Below is a small trained network, with its code and all its weights. Each question gives an input and a target symbol and asks what happens when units are switched off, that is, made to give their printed mean instead of their output.

import numpy as np


def w(rows, s, z=0):
    codes = np.array(rows[::2]) - 128.0
    scale = np.full(codes.shape[1], s)
    scale[-1] = z or s
    return codes * scale


def f(y):
    return np.maximum(y, 0)


def softmax(a):
    e = np.exp(a - a.max(-1, keepdims=True))
    return e / e.sum(-1, keepdims=True)


def log_softmax(a):
    a = a - a.max(-1, keepdims=True)
    return a - np.log(np.exp(a).sum(-1, keepdims=True))


def net(x, mask):
    ids = ['ΔΞΠΦΨΩαβεζηθμστ'.index(c) for c in x.split()]
    T = len(ids)
    res = E[ids] + P[:T]
    u = 0
    for l in range(3):
        r = res
        for j in range(3):
            rows = slice(2 * j, 2 * j + 2)
            q, k, v = (r @ M[l][rows].T for M in (Q, K, V))
            z = softmax(np.where(np.tri(T) > 0, q @ k.T / 2**0.5, -1e9)) @ v
            o = O[l][rows]
            res = res + np.where(mask[u + j], z, o[:, -1]) @ o[:, :-1]
        u += 3
        y = f(res @ A[l][:, :-1].T + A[l][:, -1])
        res = res + np.where(mask[u : u + 4], y, B[l][:, -1]) @ B[l][:, :-1]
        u += 4
    return log_softmax(res[-1] @ U[:, :-1].T + U[:, -1])


Q, K, V, O, A, B = {}, {}, {}, {}, {}, {}
E = w([
[91,156,36,157],'Δ',
[133,130,116,100],'Ξ',
[139,115,150,169],'Π',
[101,128,112,139],'Φ',
[109,156,50,58],'Ψ',
[96,119,123,216],'Ω',
[198,133,142,142],'α',
[155,123,150,113],'β',
[140,125,139,71],'ε',
[9,10,233,21],'ζ',
[103,121,123,168],'η',
[182,145,113,74],'θ',
[121,127,114,145],'μ',
[104,123,114,119],'σ',
[168,145,91,231],'τ',
],0.011)
P = w([
[117,157,153,119],'0',
[171,61,97,79],'1',
[137,62,98,179],'2',
[113,251,180,152],'3',
[95,155,77,59],'4',
[111,68,63,129],'5',
],0.013)
Q[0] = w([
[72,134,129,117],'0.h0',
[74,109,108,125],'0.h0',
[193,3,148,147],'0.h1',
[130,190,188,149],'0.h1',
[131,197,174,137],'0.h2',
[105,177,143,122],'0.h2',
],0.019)
K[0] = w([
[76,137,174,114],'0.h0',
[72,111,127,123],'0.h0',
[115,253,181,108],'0.h1',
[193,48,95,52],'0.h1',
[163,62,102,104],'0.h2',
[132,67,111,138],'0.h2',
],0.018)
V[0] = w([
[28,45,144,106],'0.h0',
[160,36,186,105],'0.h0',
[234,94,208,152],'0.h1',
[86,141,165,245],'0.h1',
[181,61,161,159],'0.h2',
[47,91,86,180],'0.h2',
],0.012)
O[0] = w([
[162,221,187,45,226],'0.h0',
[58,223,142,101,109],'0.h0',
[235,1,155,125,51],'0.h1',
[238,195,183,134,196],'0.h1',
[251,125,129,64,6],'0.h2',
[145,226,154,120,128],'0.h2',
],0.0087,0.0026)
A[0] = w([
[145,148,89,254,145],'0.n0',
[155,39,118,86,255],'0.n1',
[90,158,219,104,17],'0.n2',
[134,170,186,123,76],'0.n3',
],0.0088,0.0059)
B[0] = w([
[167,109,74,15,253],'0.n0',
[110,126,162,255,239],'0.n1',
[140,25,143,132,187],'0.n2',
[123,73,132,86,178],'0.n3',
],0.0091,0.0062)
Q[1] = w([
[4,174,71,180],'1.h0',
[76,32,85,126],'1.h0',
[113,119,142,139],'1.h1',
[96,158,137,140],'1.h1',
[156,104,177,87],'1.h2',
[82,184,2,223],'1.h2',
],0.0058)
K[1] = w([
[128,223,90,145],'1.h0',
[231,24,12,120],'1.h0',
[112,105,124,120],'1.h1',
[164,89,211,119],'1.h1',
[148,174,84,118],'1.h2',
[28,122,253,106],'1.h2',
],0.0046)
V[1] = w([
[121,65,181,51],'1.h0',
[138,53,171,3],'1.h0',
[124,158,151,179],'1.h1',
[138,103,135,172],'1.h1',
[139,35,163,23],'1.h2',
[135,148,94,161],'1.h2',
],0.0041)
O[1] = w([
[28,129,89,174,213],'1.h0',
[1,109,41,184,251],'1.h0',
[97,121,187,116,78],'1.h1',
[87,182,175,112,120],'1.h1',
[206,180,118,248,135],'1.h2',
[36,160,137,118,144],'1.h2',
],0.0033,0.0014)
A[1] = w([
[187,120,127,127,197],'1.n0',
[214,125,171,157,254],'1.n1',
[108,142,215,88,92],'1.n2',
[193,2,119,176,179],'1.n3',
],0.0077,0.0027)
B[1] = w([
[193,210,126,169,185],'1.n0',
[133,235,202,151,218],'1.n1',
[160,22,153,214,167],'1.n2',
[85,164,43,253,255],'1.n3',
],0.0057,0.0067)
Q[2] = w([
[136,70,98,68],'2.h0',
[1,74,102,145],'2.h0',
[230,45,145,115],'2.h1',
[5,160,234,142],'2.h1',
[53,147,113,162],'2.h2',
[21,115,81,94],'2.h2',
],0.0062)
K[2] = w([
[112,119,126,164],'2.h0',
[100,116,158,135],'2.h0',
[144,100,126,176],'2.h1',
[117,245,108,131],'2.h1',
[100,144,138,113],'2.h2',
[105,208,139,143],'2.h2',
],0.012)
V[2] = w([
[180,55,68,117],'2.h0',
[198,81,2,129],'2.h0',
[105,184,168,142],'2.h1',
[89,91,230,142],'2.h1',
[101,196,130,143],'2.h2',
[181,133,11,124],'2.h2',
],0.0061)
O[2] = w([
[61,176,197,149,72],'2.h0',
[3,172,166,143,122],'2.h0',
[175,118,57,103,183],'2.h1',
[241,113,75,232,19],'2.h1',
[199,128,104,114,252],'2.h2',
[122,233,211,173,220],'2.h2',
],0.0051,0.003)
A[2] = w([
[167,91,88,115,37],'2.n0',
[138,254,102,96,44],'2.n1',
[95,28,63,204,3],'2.n2',
[63,48,99,41,5],'2.n3',
],0.009,0.0039)
B[2] = w([
[83,229,136,172,139],'2.n0',
[119,125,255,52,247],'2.n1',
[139,59,251,84,254],'2.n2',
[108,210,169,251,225],'2.n3',
],0.0077,0.0073)
U = w([
[136,106,30,116,254],'Δ',
[122,129,128,134,105],'Ξ',
[10,167,65,195,137],'Π',
[81,87,218,121,25],'Φ',
[163,99,120,174,132],'Ψ',
[153,126,79,143,192],'Ω',
[156,123,126,237,58],'α',
[178,134,117,111,165],'β',
[131,82,91,124,185],'ε',
[60,143,161,8,75],'ζ',
[147,254,164,221,34],'η',
[151,123,72,106,218],'θ',
[215,146,199,60,79],'μ',
[117,45,107,109,160],'σ',
[214,184,33,253,144],'τ',
],0.0061,0.0069)

Each question gives the input, a string of symbols that net reads in full, and the target symbol t.
The units are the heads (2 rows each of Q, K, V and O) and the neurons (one row each of A and B). Each row of codes is followed by its name. A weight is (code - 128) times the scale printed after its matrix; where a second scale follows, it is the last column's (O, A, B and U).
mask holds one flag per unit, layer by layer, with each layer's heads first. A switched-off unit (its flag False) gives its mean, the last column of its rows in O or B, instead of its output. The means were averaged over made-up inputs and are rounded, as every weight is.
A unit's drop is (log p(t) with every unit on - log p(t) with that unit switched off) / (log p(t) with every unit on - log p(t) with every unit switched off).
k most important neurons: the k neurons with the biggest drops, biggest first
top k neurons in layer l: the k neurons of layer l with the biggest drops, biggest first
heads that matter: for each layer, one digit per head in row order, 1 if its drop is at least 0.15 and else 0, layers parted by /
input τ θ ε η, target Φ: heads that matter -> 111 / 000 / 000
input τ α Ξ Δ ζ, target Φ: most important neuron -> (0.n2)
input Ψ Ψ β, target Π: heads that matter -> 110 / 000 / 000
input Ψ Ψ η, target Π: 2 most important neurons -> (2.n3, 0.n1)
input Ψ Ψ α Π, target Π: heads that matter -> 110 / 000 / 000
input α Δ Ψ, target α: heads that matter -> 011 / 000 / 000
input Φ Ψ μ Δ, target Π: heads that matter -> 110 / 000 / 000
input α Ψ τ, target α: 3 most important neurons -> (2.n2, 0.n1, 1.n3)
input τ η Π Ω Π Δ, target μ: heads that matter -> 010 / 000 / 000
input Δ Ψ τ, target ζ: 3 most important neurons -> (0.n0, 2.n1, 0.n1)
input τ α Π θ, target α: 3 most important neurons -> (0.n1, 2.n2, 1.n3)
input η Ψ Ψ Ω α θ, target μ: heads that matter -> 010 / 000 / 000
input Ψ α τ μ, target α: heads that matter -> 111 / 000 / 000
input Ψ τ Δ, target Π: top neuron in layer 2 -> (2.n3)
input ε α τ σ Ψ, target η: 3 most important neurons -> (0.n0, 1.n1, 0.n1)
input Ω Π α α, target τ: heads that matter -> 111 / 000 / 000
input Φ Ψ Ψ Ω, target Π: heads that matter -> 010 / 000 / 000
input Ω Ξ Π, target μ: heads that matter -> 011 / 000 / 000
input τ Π τ θ Ψ τ, target Φ: 2 most important neurons -> (2.n2, 0.n1)
input τ β Δ, target η: heads that matter -> 111 / 000 / 101
input Ξ β Ψ Π τ α, target τ: heads that matter -> 011 / 000 / 000
input Ω Ψ τ τ ε, target η: heads that matter -> 110 / 000 / 000
input Π Ω τ μ, target μ: heads that matter -> 001 / 000 / 000
input θ σ τ ζ τ, target τ: top 2 neurons in layer 0 -> (0.n2, 0.n3)
input α τ σ, target α: 2 most important neurons -> (0.n1, 2.n2)
input Ψ Π τ α ε, target η: top 3 neurons in layer 1 -> (1.n1, 1.n3, 1.n0)
input τ η Ψ Ψ β τ, target Π: top neuron in layer 2 -> (2.n3)
input Δ Δ η τ τ Ψ, target η: top neuron in layer 2 -> (2.n2)
input τ Φ τ, target η: 3 most important neurons -> (0.n0, 1.n3, 2.n1)
input Ψ Ψ Π β η, target τ: top 2 neurons in layer 2 -> (2.n1, 2.n2)
